K_542: 5, 24, 4, 4, 4
K_438: -14, 7, 38, 12, 23
K_303: 43, 21, -13, -56, 8
K_931: 22, -4, 8, -20, 13
K_54: -20, -13, -29, 1, -53
K_354: 10, 5, 0, -10, 20
K_497: 3, -17, 8, -8, -35
K_474: -18, -31, -3, -7, 34
K_615: 3, -17, -8, -34, 8
K_88: -13, 5, -1, 0, 30
K_140: -37, -3, -32, 24, -43
K_50: -9, -3, 13, -22, 39
asked: 43, 21, -13, -56, 8  K_303
order: -34, -17, -8, 3, 8  K_615
again K_542:   4
after: 22  -4
where: 39  K_50, 4
where: -31  K_474, 1

K_513: 1, -5, 10, 22, -16, -30, -46, 26, -12, 35, -11, 14, -8, 10, -21, -12, 20, -25, -5
K_149: -11, -12, 11, 36, -20, -29, -29, 23, -9, 30, -3, 21, 2, 3, -17, -11, 23, -24, 1
K_228: -1, -4, 7, 24, -17, -30, -45, 27, -13, 32, -12, 13, -4, 9, -25, -13, 22, -27, -6
K_357: -1, -3, 13, 28, -21, -25, -43, 26, -17, 35, -7, 13, -7, 12, -22, -11, 21, -26, -4
K_463: -21, -20, 13, 42, -22, -29, -20, 18, 28, 25, 1, 21, 7, 2, -14, -14, 22, -23, 8
K_348: -12, -12, 11, 34, -22, -32, -30, 23, -7, 30, -5, 19, 5, 3, -16, -10, 24, -27, 1
K_588: -8, -7, 9, 27, -20, -32, -38, 23, -12, 33, -9, 13, -3, 10, -20, -8, 17, -29, -1
K_126: 12, -7, -3, -22, -4, -17, -7, 26, -1, -43, -11, 13, -21, -25, 21, 12, -26, 35, 28
order: -43, -26, -25, -22, -21, -17, -11, -7, -7, -4, -3, -1, 12, 13, 13, 21, 26, 28, 35  K_357
K_357  -1, -3, 13, 28, -21, -25, -43, 26, -17, 35, -7, 13, -7, 12, -22, -11, 21, -26, -4
after: -24  1
K_149  -11, -12, 11, 36, -20, -29, -29, 23, -9, 30, -3, 21, 2, 3, -17, -11, 23, -24, 1
asked: -8, -7, 9, 27, -20, -32, -38, 23, -12, 33, -9, 13, -3, 10, -20, -8, 17, -29, -1  K_588

K_886: -42, 3, -24, 3, 5, 7, 14, -1, 19
K_890: 7, -31, -8, 33, 1, 9, -4, -6, -34
K_579: -10, -18, -15, 10, -9, 33, -2, -9, -17
K_292: -16, -20, -21, -22, -11, 25, -9, -15, 13
K_196: -21, 32, 33, -11, 4, 15, -10, 16, 20
K_849: -2, -31, 2, -9, -7, 11, 13, -3, 12
K_909: -9, -15, 25, 7, 2, -20, -11, 24, -13
K_409: 20, -1, 14, 3, 5, -42, 3, 7, -24
K_557: 13, 21, 2, -4, 16, 22, 23, 6, -3
K_992: -21, 32, 33, -11, 4, 32, -8, 25, -19
asked: -10, -18, -15, 10, -9, 33, -2, -9, -17  K_579
where: -7  K_849, 4
again K_886:   3
order: -42, 3, 7, -24, 20, -1, 14, 3, 5  K_409
asked: 20, -1, 14, 3, 5, -42, 3, 7, -24  K_409
where: -18  K_579, 1

K_281: -27, -10, -19, -26, 40, 6, 15
K_133: -27, 27, -19, -37, -27, -6, -27
K_732: -27, 27, -19, -26, 40, -26, 15
again K_133:   -27
K_732  -27, 27, -19, -26, 40, -26, 15
K_281  -27, -10, -19, -26, 40, 6, 15
where: -6  K_133, 5
where: 6  K_281, 5

K_297: -19, -14, 8, 11, 21
K_230: -52, -12, -8, 36, -1
K_391: -9, -9, 14, -1, 41
K_811: 16, 7, -3, 2, -6
K_955: -7, -12, 10, -7, 14
K_913: -1, 36, -13, -8, -52
where: 10  K_955, 2
after: -13  -8
order: -52, -13, -8, -1, 36  K_913
again K_391:   -9
K_811  16, 7, -3, 2, -6

K_966: -32, 6, -41, 5, 5, -1, 37, 31, -23, -15
K_420: -24, 0, -26, 5, 5, 0, 1, 24, -17, -16
K_635: -10, -27, 29, -53, -20, -44, 9, -33, -4, -29
K_665: -22, -7, -6, -13, -3, 11, 15, 15, -10, -18
K_95: -19, 0, -12, -2, 1, -7, -9, 24, -8, -10
K_871: -8, -2, -1, 0, -2, -5, 11, 10, -8, -8
after: -33  -4
where: -12  K_95, 2
where: 31  K_966, 7
after: 10  -8
where: -17  K_420, 8
K_420  -24, 0, -26, 5, 5, 0, 1, 24, -17, -16

K_33: -32, -17, -4, 16, 15, -17, -13, -17, -17, 3, -11, 3, -34
K_522: -2, 11, -12, -2, 10, 10, -16, -25, -18, 6, 15, 0, 11
K_151: 18, -20, 27, -26, -22, -13, 4, 19, 13, -19, -18, 10, 12
K_686: 11, -28, 23, -23, -28, -27, 13, 30, 14, -24, -23, -2, -2
K_335: -10, -3, -13, -2, 12, 0, 4, -15, -9, 0, 6, -3, -8
K_614: 12, 5, 2, -21, 8, 12, -42, -9, 3, -32, 5, -45, -36
K_721: 12, 5, 2, -21, 8, 12, 2, 26, 12, -16, -17, -12, -13
K_860: 5, 3, 10, 6, -12, 0, 20, 19, 18, -3, -14, -5, -9
after: -20  27
asked: 12, 5, 2, -21, 8, 12, 2, 26, 12, -16, -17, -12, -13  K_721
where: -5  K_860, 11
asked: -2, 11, -12, -2, 10, 10, -16, -25, -18, 6, 15, 0, 11  K_522
asked: 18, -20, 27, -26, -22, -13, 4, 19, 13, -19, -18, 10, 12  K_151

K_725: -37, -24, 24, 41, 16, 20
K_110: -33, -5, -40, 18, 12, -33
K_114: 13, -22, 15, -30, 47, 16
K_528: -7, -40, -16, -26, -21, -23
K_494: 19, 24, -24, 16, -37, 41
K_40: 15, 13, 49, 8, 3, 18
K_856: 16, -24, 24, -37, 41, 20
K_344: -1, 22, 2, 0, 5, -35
K_541: -11, 10, -7, 7, 27, 6
K_476: 33, 17, -11, -49, 6, 28
order: -33, 12, 18, -40, -5, -33  K_110
order: 49, 8, 3, 18, 15, 13  K_40
after: 0  5
after: 8  3
order: 41, -37, 16, -24, 24, 19  K_494
where: 47  K_114, 4
K_541  -11, 10, -7, 7, 27, 6

K_882: -12, 4, 20, 13, 24, 3, 8, -30, 2, -24, -30, -11, 26, 16, -15, -14, 6, -20, -9, 9, 12
K_553: -51, 6, -9, 17, 28, 0, 6, -30, 4, -24, -27, -8, 26, 17, -12, -12, 5, 5, -10, 7, 14
K_39: -42, 5, 20, 12, 21, 2, 7, -30, 3, -22, -28, -11, 26, 16, -15, -13, 6, -15, -8, 7, 12
K_43: 17, -12, 0, -12, 14, 4, -25, -51, 28, 27, 6, 7, -24, 19, 6, 17, -18, -10, 5, -30, -8
K_368: -51, 6, 19, 17, 28, 0, 6, -30, 4, -24, -25, -8, 26, 17, -12, -12, 5, -18, -10, 7, 14
asked: -12, 4, 20, 13, 24, 3, 8, -30, 2, -24, -30, -11, 26, 16, -15, -14, 6, -20, -9, 9, 12  K_882
K_553  -51, 6, -9, 17, 28, 0, 6, -30, 4, -24, -27, -8, 26, 17, -12, -12, 5, 5, -10, 7, 14
order: -51, -30, -25, -24, -18, -12, -12, -10, -8, 0, 4, 5, 6, 6, 7, 14, 17, 17, 19, 26, 28  K_368
asked: 17, -12, 0, -12, 14, 4, -25, -51, 28, 27, 6, 7, -24, 19, 6, 17, -18, -10, 5, -30, -8  K_43

K_999: 1, -40, -12, 11, -36, 27
K_280: 15, -6, 23, 7, 31, -7
K_121: -6, 23, 6, 15, 31, -7
K_279: 28, 12, 1, -12, -36, 11
asked: 15, -6, 23, 7, 31, -7  K_280
where: 7  K_280, 3
order: -36, -12, 1, 11, 12, 28  K_279
order: -7, -6, 7, 15, 23, 31  K_280
where: 12  K_279, 1
after: 6  15
after: 12  1

